Below are the code and all the weights of a small trained network. Each question names an input and a target symbol and asks about switching units off, where a switched-off unit gives its printed mean instead of its output.

import numpy as np


def w(rows, s, z=0):
    codes = np.array(rows[::2]) - 128.0
    scale = np.full(codes.shape[1], s)
    scale[-1] = z or s
    return codes * scale


def norm(h):
    return h / np.sqrt((h * h).mean(-1, keepdims=True) + 1e-5)


def f(y):
    return np.maximum(y, 0)


def softmax(a):
    e = np.exp(a - a.max(-1, keepdims=True))
    return e / e.sum(-1, keepdims=True)


def log_softmax(a):
    a = a - a.max(-1, keepdims=True)
    return a - np.log(np.exp(a).sum(-1, keepdims=True))


def net(x, mask):
    ids = ['ΠΣΦαβδημξτω'.index(c) for c in x.split()]
    T = len(ids)
    res = E[ids] + P[:T]
    r = norm(res)
    for j in range(3):
        rows = slice(2 * j, 2 * j + 2)
        q, k, v = (r @ M[0][rows].T for M in (Q, K, V))
        z = softmax(np.where(np.tri(T) > 0, q @ k.T / 2**0.5, -1e9)) @ v
        o = O[0][rows]
        res = res + np.where(mask[j], z, o[:, -1]) @ o[:, :-1]
    y = f(norm(res) @ A[0][:, :-1].T + A[0][:, -1])
    res = res + np.where(mask[3:7], y, B[0][:, -1]) @ B[0][:, :-1]
    return log_softmax(norm(res)[-1] @ U[:, :-1].T + U[:, -1])


Q, K, V, O, A, B = {}, {}, {}, {}, {}, {}
E = w([
[129,112,160,151,129,192],'Π',
[120,164,135,49,114,148],'Σ',
[101,145,152,176,117,51],'Φ',
[116,94,4,171,160,96],'α',
[132,204,70,102,133,108],'β',
[110,53,126,71,140,110],'δ',
[82,71,162,104,86,79],'η',
[254,126,166,133,107,136],'μ',
[204,131,170,119,195,122],'ξ',
[81,147,155,76,190,163],'τ',
[116,113,113,90,24,180],'ω',
],0.0089)
P = w([
[2,126,86,213,160,132],'0',
[74,121,112,168,146,149],'1',
[92,124,117,140,128,148],'2',
[120,136,122,114,123,144],'3',
[139,129,125,100,107,142],'4',
[152,132,132,86,111,134],'5',
[167,138,126,71,114,119],'6',
[183,132,121,67,104,107],'7',
[181,151,125,60,104,120],'8',
],0.0044)
Q[0] = w([
[192,124,137,2,113,163],'head 0',
[102,118,95,167,124,77],'head 0',
[124,179,85,169,169,138],'head 1',
[129,128,123,59,170,139],'head 1',
[78,152,110,141,121,77],'head 2',
[135,153,80,142,128,93],'head 2',
],0.015)
K[0] = w([
[172,120,79,53,124,11],'head 0',
[123,159,158,128,161,240],'head 0',
[122,137,85,178,158,179],'head 1',
[160,125,70,52,154,114],'head 1',
[93,149,100,157,115,82],'head 2',
[120,182,84,144,145,102],'head 2',
],0.012)
V[0] = w([
[127,29,98,94,133,104],'head 0',
[150,104,32,120,161,182],'head 0',
[157,74,166,107,177,184],'head 1',
[188,134,73,139,111,120],'head 1',
[74,129,56,235,143,53],'head 2',
[141,169,64,97,123,3],'head 2',
],0.0055)
O[0] = w([
[100,24,14,134,138,83,195],'head 0',
[148,178,4,148,182,212,246],'head 0',
[85,114,85,184,124,87,52],'head 1',
[171,114,101,126,214,165,71],'head 1',
[235,94,166,83,114,183,157],'head 2',
[152,15,172,107,205,246,110],'head 2',
],0.004,0.0012)
A[0] = w([
[44,36,133,42,37,142,6],'neuron 0',
[156,190,53,3,93,180,49],'neuron 1',
[137,81,237,214,174,161,88],'neuron 2',
[191,124,103,231,56,114,91],'neuron 3',
],0.0042,0.0016)
B[0] = w([
[239,92,201,58,231,74,222],'neuron 0',
[254,120,161,175,211,186,254],'neuron 1',
[133,57,219,233,79,164,162],'neuron 2',
[59,155,52,25,169,59,170],'neuron 3',
],0.004,0.003)
U = w([
[139,189,86,153,71,73,211],'Π',
[44,149,147,80,164,153,90],'Σ',
[137,78,219,122,92,104,168],'Φ',
[159,114,63,149,156,179,204],'α',
[177,187,151,74,150,171,114],'β',
[116,40,41,112,147,110,120],'δ',
[118,46,141,76,125,68,118],'η',
[166,139,146,210,186,61,2],'μ',
[134,90,191,208,112,142,122],'ξ',
[61,143,105,163,84,129,225],'τ',
[122,104,95,52,10,180,50],'ω',
],0.011,0.0039)

Each question gives the input, a string of symbols that net reads in full, and the target symbol t.
The units are the heads (2 rows each of Q, K, V and O) and the neurons (one row each of A and B). Each row of codes is followed by its name. A weight is (code - 128) times the scale printed after its matrix; where a second scale follows, it is the last column's (O, A, B and U).
mask holds one flag per unit, heads first, then neurons. A switched-off unit (its flag False) gives its mean, the last column of its rows in O or B, instead of its output. The means were averaged over made-up inputs and are rounded, as every weight is.
A unit's drop is (log p(t) with every unit on - log p(t) with that unit switched off) / (log p(t) with every unit on - log p(t) with every unit switched off).
The circuit of an input: a set's keep is (log p(t) with only the set's units on - log p(t) with every unit switched off) / (log p(t) with every unit on - log p(t) with every unit switched off). Starting from all 7 units, units are removed one at a time, each time the one whose removal leaves the highest keep (on an exact tie, the one counted first), for as long as the keep stays at least 0.8.
circuit, biggest first: the units of the circuit, biggest drop first
top k neurons: the k neurons with the biggest drops, biggest first
which heads matter: for each layer, one digit per head in row order, 1 if its drop is at least 0.15 and else 0, layers parted by /
drop of u: that unit's drop, to one decimal
input ω ξ Π ω, target Π: which heads matter => 001
input ω β Π η ω μ, target Π: top neuron => (neuron 0)
input β η η Σ τ α Φ, target Φ: which heads matter => 001
input β τ ξ Σ μ Φ, target ξ: top 2 neurons => (neuron 2; neuron 0)
input α τ β β δ δ ω δ μ, target δ: circuit, biggest first => (head 0; head 2; neuron 3)
input μ Φ ξ μ Π δ ω, target δ: which heads matter => 100
input μ β τ α τ, target α: which heads matter => 100
input ω ξ δ ξ, target δ: circuit, biggest first => (head 0; neuron 1)
input ξ Σ α α τ Φ ω, target Φ: circuit, biggest first => (head 0; neuron 0)
input ξ Φ ξ, target Φ: top 2 neurons => (neuron 2; neuron 1)
input Π α Φ ξ, target μ: which heads matter => 011
input τ Φ μ α δ Φ η τ, target η: which heads matter => 100
input α Σ τ ω ξ Π ξ, target Π: circuit, biggest first => (head 2; neuron 1)
input ω β δ Φ, target Φ: circuit, biggest first => (head 2)
input α ξ Π, target τ: drop of head 2 => 0.3
input ξ μ α Σ α μ ξ, target α: drop of neuron 0 => 0.1
input β μ Σ Π η τ Σ, target η: drop of head 0 => 1.4
input β ξ α δ β μ α Σ, target α: drop of neuron 1 => 0.2
